Here is a tiny trained network, its code and every weight. The questions are about switching its units off for an input and a class, where a switched-off unit gives its printed mean instead of its output.

import numpy as np


def w(rows, s, z=0):
    codes = np.array(rows[::2]) - 128.0
    scale = np.full(codes.shape[1], s)
    scale[-1] = z or s
    return codes * scale


def f(y):
    return y / 2 * (1 + np.tanh(0.7978845608 * (y + 0.044715 * y**3)))


def log_softmax(a):
    a = a - a.max(-1, keepdims=True)
    return a - np.log(np.exp(a).sum(-1, keepdims=True))


def net(x, mask):
    res = np.array(x, float).reshape(1, 5) / 4 @ E
    y = f(res @ A[0][:, :-1].T + A[0][:, -1])
    res = res + np.where(mask, y, B[0][:, -1]) @ B[0][:, :-1]
    return log_softmax(res[-1] @ U[:, :-1].T + U[:, -1])


A, B = {}, {}
E = w([
[128,129,130],'x0',
[238,146,6],'x1',
[129,130,128],'x2',
[62,4,59],'x3',
[232,30,208],'x4',
],0.0033)
A[0] = w([
[131,129,124,87],'n0',
[54,187,74,19],'n1',
[129,127,129,119],'n2',
[59,117,204,51],'n3',
[121,132,123,46],'n4',
[127,119,128,115],'n5',
[81,44,81,145],'n6',
[186,248,198,159],'n7',
[67,117,195,46],'n8',
[70,24,70,164],'n9',
[180,74,169,13],'n10',
[180,74,169,17],'n11',
[72,174,89,7],'n12',
[197,58,185,36],'n13',
[121,126,133,60],'n14',
[117,135,120,47],'n15',
[174,136,71,55],'n16',
[92,121,166,51],'n17',
[198,137,42,65],'n18',
[127,128,128,120],'n19',
[110,126,147,95],'n20',
[192,138,50,57],'n21',
[98,123,156,71],'n22',
[62,182,80,18],'n23',
[122,132,122,29],'n24',
[58,117,205,52],'n25',
],0.011,0.0017)
B[0] = w([
[134,130,134,116],'n0',
[159,214,217,177],'n1',
[129,129,129,125],'n2',
[218,76,129,181],'n3',
[139,137,140,106],'n4',
[128,131,135,124],'n5',
[84,94,192,198],'n6',
[33,42,254,254],'n7',
[205,86,132,166],'n8',
[57,71,226,232],'n9',
[143,199,179,139],'n10',
[142,199,178,140],'n11',
[154,189,186,144],'n12',
[144,232,208,173],'n13',
[143,133,135,109],'n14',
[143,141,143,108],'n15',
[185,93,146,144],'n16',
[171,110,131,129],'n17',
[225,60,153,188],'n18',
[129,129,129,126],'n19',
[146,119,126,125],'n20',
[212,71,150,174],'n21',
[163,116,132,126],'n22',
[156,202,202,164],'n23',
[140,137,142,102],'n24',
[220,75,129,183],'n25',
],0.036,0.0027)
U = w([
[65,87,167,13],'0',
[206,91,118,97],'1',
[139,239,162,103],'2',
[101,124,124,253],'3',
[104,127,124,255],'4',
[77,157,16,105],'5',
[156,224,1,46],'6',
[157,221,4,50],'7',
],0.007,0.0081)

Each question gives the input, the list of numbers given to net, and the class t.
The units are the neurons (one row each of A and B). Each row of codes is followed by its name. A weight is (code - 128) times the scale printed after its matrix; where a second scale follows, it is the last column's (A, B and U).
mask holds one flag per neuron, in row order. A switched-off neuron (its flag False) gives its mean, the last column of its row in B, instead of its output. The means were averaged over made-up inputs and are rounded, as every weight is.
A unit's drop is (log p(t) with every unit on - log p(t) with that unit switched off) / (log p(t) with every unit on - log p(t) with every unit switched off).
The circuit of an input: a set's keep is (log p(t) with only the set's units on - log p(t) with every unit switched off) / (log p(t) with every unit on - log p(t) with every unit switched off). Starting from the 12 units with the biggest drops (on a tie, the unit counted first), units are removed one at a time, each time the one whose removal leaves the highest keep (on an exact tie, the one counted first), for as long as the keep stays at least 0.8.
units of the circuit, in order: the units of the circuit, biggest drop first
unit that matters most: the unit with the biggest drop
k most important neurons: the k neurons with the biggest drops, biggest first
drop when u is switched off: that unit's drop, to one decimal
input [-6,3,0,-2,-7], class 2: unit that matters most -> n1
input [-5,0,-7,-6,-7], class 2: 3 most important neurons -> [n1; n23; n9]
input [3,8,-2,-2,2], class 1: 2 most important neurons -> [n18; n21]
input [-4,0,-5,-3,-6], class 2: units of the circuit, in order -> [n1; n23]
input [-2,-4,-2,4,5], class 2: 2 most important neurons -> [n13; n7]
input [-6,-8,-6,7,-3], class 1: 2 most important neurons -> [n25; n3]
input [0,-4,-4,6,-8], class 2: 4 most important neurons -> [n1; n23; n7; n12]
input [6,8,-4,-1,4], class 1: 2 most important neurons -> [n18; n21]
input [5,-8,-7,5,-8], class 1: 3 most important neurons -> [n25; n3; n8]
input [-6,8,-6,-2,-5], class 1: 2 most important neurons -> [n18; n21]
input [0,6,-5,-1,-8], class 2: 3 most important neurons -> [n1; n23; n12]
input [2,0,5,8,-2], class 0: 2 most important neurons -> [n9; n6]
input [-1,-5,1,3,-8], class 2: 2 most important neurons -> [n1; n23]
input [-7,-1,-4,-7,3], class 0: units of the circuit, in order -> [n7]
input [-3,0,-3,7,2], class 0: 2 most important neurons -> [n9; n6]
input [-5,4,3,-4,-6], class 2: 4 most important neurons -> [n1; n23; n9; n12]
input [-5,0,-3,4,7], class 2: 2 most important neurons -> [n13; n7]
input [8,-6,-8,-8,6], class 0: drop when n7 is switched off -> 4.0
input [4,7,-6,1,-2], class 1: drop when n18 is switched off -> 0.4
input [-3,0,-1,-8,-3], class 0: most important neuron -> [n7]
input [2,-5,3,2,3], class 1: drop when n25 is switched off -> 0.5
input [6,4,-1,-7,-6], class 0: drop when n7 is switched off -> 2.1
